[-165    3  -33 -191  163   63  -99   92 -172  -52  -70  -36  121  175
  150 -212   98   -2 -142   58  135   48   92  -44 -143  -30  -33  -81
   73 -168   87  -15 -128   10  107 -479  292  121   -9 -115   71]
2
[ -48  -40  -78  -20  -65 -162  -96  111  -98 -158  -14 -217  255  173
   57 -194   95  -51   26   63  133  -71  -92   63  -81   53   21 -155
  -96  -64   39  -80  -21   77   47 -207  336  -59    0 -154  122]
4
[ -52  -87 -185 -120   87  -50  -48   53 -271 -153 -204 -168  114  104
   20 -453   97  105  123   38  165  -26  -46  -73 -108   24   54 -222
   14   13  112 -264 -157 -193  179 -324   33 -234 -206 -315  198]
8
[ -84  -84  -44   -6  -11  -67 -132    5 -131  -74  -53 -106  104   88
   83 -270   27  -59  -16   38   66    1   28   74 -187   30   70 -160
   18  -16   92 -134 -133  -77   28 -213  243  -54  -38 -249  109]
5
[  46  -43  -25 -214  -59   41 -198    6  127  163  163   38   51   78
 -105   44   49  245 -250  104  -37   23    4 -117  130   32  -61  142
  115  -20  -19  -10  -96   -5   58   38   12   56   72  -40   18]
6
[  -4  -67  -59  -36   28  -52 -117   94  -41 -136  -80  -99  167  117
  -12 -216   25   48  -52   -2  191   68  -29   78 -141   78    7 -159
  -60  -33   26 -113 -142   34  -53 -180  198  -97  -70 -301   84]
4
[-238  -90   -8   52  -38 -361 -210  -64 -407 -347 -170 -266  342   33
  222 -313   95   34   30  188  175 -200 -414  144 -189   -7   16 -520
   76   27  -73 -143    5 -339   80  -28  488 -234  -32 -357  253]
6
[-189  -70  -47 -172  162   35  -28   57  -31  -15   15  -45   -9  101
   -9  -26  166  238 -249   96  -50  105  -86   -2   81   11   36    2
   99  -26  -82   31  -58  -79   -5   81    1   18  -36 -265   27]
0
[  42   17   99   -8   68 -184  -89  -51 -142 -162 -209  -46  110  174
  175 -145   31   70  -10   41  143   35   52   14 -199   24  179 -136
 -181   59   65 -226  -37   27  105 -196  213 -104   18 -132   36]
7
[ -45 -166 -251   25  242  -23 -354  -80  -36 -173  189  106  256 -164
  225  -57    0  114 -255  215 -223 -216 -122  255  291 -166  -96 -152
  268  152 -286  126  -53 -264  -91  -84   90  -92   61 -164  -76]
2
[-167 -272 -293 -510  222 -448 -217  260 -171  575  362 -656  -91 -461
 -899 -399  240 -564  284 -249  451 -229 -166 -305  559  235 -850 -292
  377 -445  282   72  666  218 -232 -263  257  364 -235 -394   10]
5
[ -57  -51  -15   20  -43  -91 -103  -26  -87  -85  -45 -111  118  142
    1 -194  -13    7  -30   30   72   27  -11   90  -92   55   89 -242
  -12  -12   36 -153  -93  -64   -1 -193  227  -56  -24 -248   98]
0
[  -7  -95   -4  -19  -15 -132 -116   31 -169 -121 -136  -77  139  147
   67 -192   58   29  -66   91  117   39 -162   61 -192    6   70 -224
 -149  -50  -23 -208 -125  -69   88 -170  235 -147  -47 -318  150]
6
[-130   94    6 -259   28  -12   33   77  -94  -77   27 -114   80  138
  -51 -186  203 -151   17  -82  126  154  125  -21 -290   54  255  -68
 -221 -152  235 -132  134    3  198 -379  239  -54  -59 -384  -11]
1
[-136   -7 -157 -254 -183  -75   53  -48  -71  -53    7    8  200  298
  153 -100  146  153   -7  138  244   20   18 -115 -232  -64   52 -129
 -300  -81   89 -240  -92   12  -94 -351  370  -52   82  -39 -248]
4
[ -33  -37  -67 -144   15   90  -65   -5  113   82  154  -10   53   87
   47  -60   96  138 -127   49 -148   64  -46  -33  147   18  145  138
  144   80  -28   28  -94  -52  126  113  -32   66   11  -80  -59]
3
[ -75  -23   88  -76   39 -114  -37  110  127  -60  119  -82   54  -58
   26   13   76  244 -204  -63  -39  -19  114  -51  115   87    5  176
   68   34  -66  287 -156  -24   77   49   17  -42   12 -163   90]
5
[ -45  -50  215 -169   81 -268  116  346  -19  -58 -136  134  -22   14
  -49  -61  143  -99  258  111   18   59    8 -233   92 -168  -50  140
   15 -122    7    0   66  -38  381  -99  -22   21  117  -82  189]
7
[-129  -61   -7   76 -117  238   27   13    3  -83  -91 -125  100  105
   68  124   17  326 -235  -14 -140  -40 -147  176  151  -55  -15 -201
  328   73 -170  128  -14 -305 -304   42   29   11  182 -143  -51]
0
[  -6  -36   61 -127  -24 -138  -24   66  -51   25  -27  -35   79  126
    8 -161   52  -31   10  -48   61   13  -36  -68 -164   43  190 -167
 -105   62   51 -134   51    5   -5 -192  155  -65  -21 -298  -38]
5
[  96  -64 -147  161   95  400 -150   24 -351  132   56 -264   47   43
 -217 -209    1 -217  -51 -444 -286  -35 -166  364 -196  192  494 -432
  301  384   82 -213  207  266  186 -296  249   -3 -460 -240 -205]
7
[ -91  -10  173  -15  138  -83  -24   48  -46  -24  -90  -29  145   82
  -40 -172   21   44  -56   74  139  102   -6   17   38   45  -43   27
   41 -168   74   15 -226  120  213 -128  115  -16  -87 -177  124]
5
[ -24  -70  -74   43 -155   52 -226   26   60  -78   -5   96  101   -8
  -57  -92  -45  146 -123   72 -141   69  -74   95  146  119  161  -50
   26  174  -74   20 -280 -123  -64   43 -108 -120   67 -346    2]
7
[-184   62 -161  -42  -66 -145 -108 -129   -1  -16  -43 -555  -19   94
   85 -334   47 -134   10  -47  114   10  101   69 -327   40   70  -14
   42 -153  264 -199  -18  -32  -93 -222  365  -91  151 -164   42]
8
[-150  -35  -66 -220  -33 -133  -52    3   31   70  170  -73   94  -12
   16  -35  107   84  -20   25  -65 -120  -64 -122  228  -53  122  -15
  154   87  -45  134   47 -159  -34   48   54  131  107  -83 -107]
1
[-135  -55  131 -160  111 -112  127   46  -15 -151  -30  -18  101   31
  255   10    3  118  -23 -197  118    3  -50   23  -16   -7  284 -178
 -155   33   -6 -144  -39  -19  -57  -82  253   -2  -46 -297  -87]
3
[ 139 -179  155   24 -260  -54 -216  -77  164  128  197  -55  -77   86
   22 -219  153  121 -173  237   66   13 -122 -205 -300  212  289  109
  182   77  -45 -246 -292  117  -12  245   76 -129  143 -144  279]
6
[ -76  -71  -28 -154   62  -97    8  -85   39  145   20 -132  -89   82
 -120 -178  154  301 -174   52   37   25  -80  -35   37  154  184   37
  115  147  -14   71 -155  -70  102  165  -57   44  -61 -152  193]
5
[ 178 -107  199  -22   24 -434  221    2 -109 -235 -319  193  375   -6
  -47   34    3   30   31  131  238 -270  111 -211  171 -135  148 -425
 -231  -49 -137   78   92   66 -203 -111  -19  -12  175   23  115]
6
[ -34 -152    0  -32 -174  -19  -73  -52 -160 -132  -84 -146   93   81
  -52 -241   44  -35  -64   88  106   84  -43   55 -215  154  141 -176
 -122  -78   53 -264 -171  -99   63 -260  283 -188  -41 -350  141]
1
[  19   94 -136 -153 -147   12  -78  -83   -1  -52  115    8   21   54
  190 -306  186  -64  171  195   18   54   34 -159 -340    6  -44  -38
  -88   38   49 -348 -358  -79  232 -336  444 -143 -107 -130  183]
0
[ -39  -82  -78 -182  -68  -27  -79   -3   10   36   67 -160   67  -43
  -61  -33   66  163 -178  -29  -13    9 -106  -36  108   36   90 -109
   71   40  -57  -19  -40 -128  -30   66   48    5   83 -231   26]
4
[-298  -90    1 -185   35    6  -93   55 -147  -25  -73  109   84  -30
  201   80  -73  218    5   29   78   -3 -104   40  -31   22   92  -63
   88  153  -62   51  -12 -169  -78   12   15  -63   27  -56  -75]
2
[  63  -43  -24 -194   22    4  -34   29   89    9  135   -7   71    4
  -67   37  105  219  -33   77  -20   21  -54 -102  231   45   56  -42
   16   92 -111   55  -58  -17   23   31  -86   48   70 -135   55]
5
[ -30   14  -39  -92   26  -38  -76   69  -61 -114  -24 -216  109  106
   20 -172   80  -19  -48  -29  148   86   77   -7 -199   23   10  -28
  -95 -144   76  -74 -131   58   18 -221  275  -33  -57 -201   36]
7
[ -76  -71   43 -135  121  -48   15   33   32    7  107    8  104  -31
  110   51   43  186 -116   49  -50  -45  -95   92  215   37  112    5
  211   93 -103  -25  -17  -32  -78   56   51  -11  -25 -148   28]
8
[  81 -117 -382 -445 -355 -193 -138  -72  127   27  184   38    7  -61
 -286 -191  313  -38   68 -137   14 -202 -131 -355  186  175  135   53
  -95 -383   10  -44 -217 -322  334 -109  -41  169   64 -146  165]
9
[  53 -114   68 -201  138  -70   47   89   71   24   15   26  118   -8
   22  -46  167  271 -217   89    1  -34   42  -83  109   75   47   56
  121  147 -150  171 -104  -67  -72   83  -49   -2  -44 -183  108]
7
[ -19   73  129 -198   83  -33   32   31  105   12  121   36  152  109
  -15  -44  170  196 -153   59   48  -72  -98  -61  119  -39   55   22
   58    0 -134  122 -150 -140   91 -191   89   73    4 -167   39]
4
[  21 -122  341 -318  268 -183  268   66  105  -71  -12  131  212  -70
   90  111   44  235  -82  208  184 -101   -9  -54  178   98  -94  109
 -134 -212 -124   33 -192 -107  -99   16  -34  -44 -100 -222  257]
4
[ -67 -124  178  -45  218   -5 -171  173    2 -134 -187 -196  205   73
   40 -220   -4   67  -38   40  162  200  192   26 -131   51  -56  -75
  -99 -201   84   54 -334   44  -17 -168   72 -131    8 -543  189]
6
[-339 -233  171  130 -194 -359    8  278 -324   17 -624  -35   71  -37
 -477 -121   33  159 -191 -243  171   73 -109  346  130  108  166 -290
  147 -239    6  -29 -153 -101  -52  -53  431 -267 -263 -711  488]
9
[  54  -17   -9 -105  -19  116  -77   -5   90   74   98 -136   34    5
   -7   -7   39  154 -107  -83   -9   78   23   54  137  139  106   40
  -26  174   27   57  -50  -29  -38    7    9   61   -4 -209  -73]
4
[ -42 -155 -106  -92  -62  -57 -154    5  -17   17   79  -12  117  -59
  -75  -36   89  -20 -188   14   41 -137 -191   78  140   43  -86  -53
  140 -104  -78   69   39 -182  -40   13  112   76   19 -135   62]
6
[  -1   -6  147 -127   65 -118   24   77  -81  -77   16   76  243  157
  208  -59  -53  -51  -28  -96  144   -4  178  -49 -148  -10  153 -134
 -171  -33   66  -84   69   -5   32 -327  228  -27  -95 -122 -100]
4
[-290 -145 -418   -4 -174  -12 -167    3 -101  -97    6 -160  323   39
  138 -354  -41  -15  -39  108   69  -77 -355  250  247  122  -53 -449
  403 -180  173 -108   16 -175 -205  -14  124   14  203 -273  149]
3
[  15 -320 -109  -82  118  475  -89  207   -7  224  111  412   27 -206
  213  -32  -25 -215   60 -530  -59 -429  -93   58  -69  124   -8 -349
  301  293  292 -116  507  264 -437 -292  126  207 -102 -186 -738]
2
[-139 -303    1 -261 -358  -80 -225   -7   21   48  239 -120  134  332
 -144  -74 -205  -18 -245  120  -49   31 -392 -104 -356  160  419 -181
 -219 -184  -78 -418   16  -60  154  125  213 -176   78 -225  194]
9
[ -59  -44    0 -118   -6   67   28   24   26   19    5    8   84   -3
   -2   41   72  152  -10  114   -6   38   31   -4  182  -15  -64   43
   72    4  -25   20 -142  -36  -28  -28  -19   36   69  -50   23]
5
[-132  -43  -20 -223  -33 -106   39   86 -168  -68  -56 -119  197  111
   74  -85   75  107  -11  -11   93   39   48  -55 -200  -49  189 -226
  -18   17   78  -84   10   89  -22 -271  320  -17   90 -169 -202]
2
[-332  -83 -119 -444   95 -182 -160  126 -105  332  106  -43   33    3
   -5  -12  -10   98  -88   80  -81  -57 -175 -107   58   -6 -151  -19
  182   33  -24    2  134  -83   97 -119   83   -2   44  -80   -6]
8
[ 135   22  173 -417  196 -216  -66   27  -93 -311 -120  422  -47 -360
  308  265 -228  107  140 -533 -218 -289 -222   90  -70  270  449  -51
 -310  621 -147 -138 -123 -461  587  126 -130  149 -325 -165  140]
0
[  56   26   23 -129   43 -142  -53   17  -75   34  -61 -167   -8  -28
   33  -74   94   17  -65  -47  -18   58  -14  -69  -35   56  103   54
  -56   20  -45   78  -51 -112  149  -19   -8  -15  -35 -182  134]
5
[ 146 -100  -30  -48 -103 -219  -27  -80  -61 -150  -97  -81  205  217
  -42 -235   34  123   46  250  216   42   -6  -53  -57  105   54 -249
 -158  -47   28 -341  -74   30  -62 -124  265 -180  -26 -168  172]
7
[ 270  -43 -637 -412 -371 -339  173 -257   79   34  236  140  164 -424
  561  288 -160  135   12 -308  392 -320  333 -139  306    3   66 -180
 -680  428  165 -378  175   -2 -812   12 -159   64  197  276 -447]
8
[ -68 -152  122 -129   73  -78   59   37   46   16   62    6  112  -13
  -30    9   46  122  -47  175  106  -61  -59  -54  140  -14   22   43
   59   26  -98   76  -58  -44 -113   92  -48   23   39  -62   37]
6
[ -72 -115    7    7   49  -22  -97  142   30   -1  -18 -168  -83  -88
 -104  -23  147   34 -174 -119  -92  -46 -334  186   23   88  -36   96
   27   78 -157  154   -9 -165   87   46   -3  -87  -32 -372   59]
6
[-261   10 -329 -153 -365  510 -167  -82 -127  277   82 -191   94  513
   60 -399  189  176  105  167   84  275 -475   85 -695  303  322 -315
  238  297   40  200  -64 -192 -208 -331   46  -23  136 -267 -481]
0
[-113  -89 -117 -195  -51  -82  -65   88  -10   -8  -83   40  158  115
   46 -195   -6    2  111  -22  113  103  -27 -139 -100  -23   94 -203
   28  -75    6 -122 -141  -47  -30  -96  109  -55    0 -224    4]
8
[-164 -104  -63  -95 -240  -76  -65   84   89   84  -16   28   65   23
 -182   49  109   57 -226  -91  -98 -156  -63  -14  -37  -19   68   26
   34   80  -54   10   52  -49 -151   92  121  -73  104 -119 -128]
7
[ -58   73  -10   38   79  -31 -205  125 -143 -116  -50 -103  104  152
  210 -226  112   16  -74  -80   90   34   91   49 -233  -54   85  -84
  -38   35   47    6 -125  -10   66 -343  224  -44  -45 -273   60]
9
[-120 -112  159   37   -7 -227 -376  102  -23 -275  109 -277  170 -101
  311   21  225  -51  -86 -150    6 -271 -529   20  -35  100  215  -58
   47  213 -118   12  287  -22 -337  455  168  -32  202 -509 -462]
2
[-185   -6 -148 -274 -109  -92  369   27  339  319  282   75  140   52
 -201  -26  -33 -115  128   73  -46  -77  136 -403  318  -62 -107  173
  216  136   36  113  488  229  -76 -105  -72  -49  124  535 -423]
9
[ -49  -17    0 -280   -5   36   17  -36   -1  163  134   -7  118   84
   93   -6   40  184 -102  102  -21   12   -3  -96   -6   18   57  -11
   93    5   -5  -53  -32 -109   84  -80   67   -1   10   -4   22]
4
[-193  -22  -24    1   78  -16 -118  190 -266 -123 -155 -134  182  -11
  256 -164  -13    2 -112   21  291  136  -20   93 -299 -204  -46 -206
  -78 -223   -5  203 -211   17 -101 -393  315  -80   69 -325   75]
5
[ -66    4    5 -240  -15  -32 -100   81 -102  -38   -9  -74  142  129
  112 -132   95   44   16   15  153   91   16  -31 -326   23  106  -96
 -153   -4   85 -175  -51  -30   64 -263  244 -112  -16 -285   -8]
2
[ -41 -126   35  -44  -65 -141 -189  191 -123 -135 -126   63   43 -217
    3  152  -74 -250 -207 -373 -166 -334 -269   59 -166  -43  244 -121
   17   38 -183  129  134 -237  -23  268  -11  131   14 -158  100]
4
[  90 -211 -114 -281  166  -48 -103 -278   62   87  204 -267  209  243
  356 -319   64  360 -147  300  234   74  -52 -105 -233  189  -56 -160
 -144 -351  228 -423 -454  203   75  100  137  -27   40 -195  146]
2
[ -31   -8  -12   -9   66  -73  -76   23   20  -82 -206 -108   72  143
 -197 -176   48  171  -71 -133   75  139  -69   54  -14   47  134 -193
  -94    5   11  -20 -153   42  163 -140  101 -103  -37 -364   14]
6
[-135 -142  -48 -163  -27  -13  -24   24   30   20   96  -35  129  140
   39  -19   53  202 -137  192   17  -68  -31   -4   -1  -10  -39   -9
  166  -42  -81   66  -47 -162 -212   14   63   33  104  -43  -22]
2
[-161 -227   -5 -321  -84  -70   32   81   88  331  -69  349  260  -16
    8  139  -90  116  180  369 -121 -252   10 -323  -50 -341 -537  -71
  -59  -93  -82 -124   48 -185 -273  107    9 -320   69   74 -143]
6
[ -51 -120   48  -75  -36 -111  -83    4   88  167   62  -26   17   99
 -123  -98   41   15  -52   59  -31  -51 -145  -69  107   27   31   11
  112  -25 -127  -10  -37 -169  -90   57  -86  -14   30 -168   21]
3
[  21  -46  314   26  147 -109  -38   99 -110  -91 -107 -181  148   91
   28 -237   23   73  -31  -35   61   15  -96  -27  -46   84  159 -202
   52  -19  -22   43 -134   -7  220 -186  153  -98  -87 -426  200]
8
[ -97  -83  -91 -315 -390  -69 -201 -103  272  231  257    8  281  235
  -44 -258  115    3  134  236  331  158  216 -105 -215  151    1   96
 -213   79  227 -203 -321   92 -283  -17  430   70   50 -208 -173]
9
[-286   27  -48  -24   73  -40 -167  -72 -142  -42  -36   27  165  190
  271 -190  -39   55  164  122  254  194   15  151 -332  -41   23  -46
 -110 -213   87  -38 -340  -24  140 -338  257 -146  -47  -92  -98]
7
[ -71  -88  -25  -45 -102 -137   19  141  -66 -136  -53  -31  119   89
   -4 -160   84 -112   52  -53  119  -54   11  -39 -244   -1   31 -117
 -119 -172   61  -96  -20  -11   18 -135  235  -75  -58 -189  120]
9
[ -72 -143 -119  -91 -164  -80  -38  126   16   64  115  -66   92 -151
   21   83   48  -11  -78  -28  -84  -74 -115   -2  327  -46 -103   60
  123  -35 -116    2   13 -101   12   41   46  -36   89  -35   57]
2
[  97   70  255 -403  186 -407   55  -52  122  233  207 -231  356   23
  150 -249  169  -94  111  296  151  146  104 -278   54   80  -84   36
   65 -266   86  104 -127  191  544 -140  217  131  166  -10  366]
9
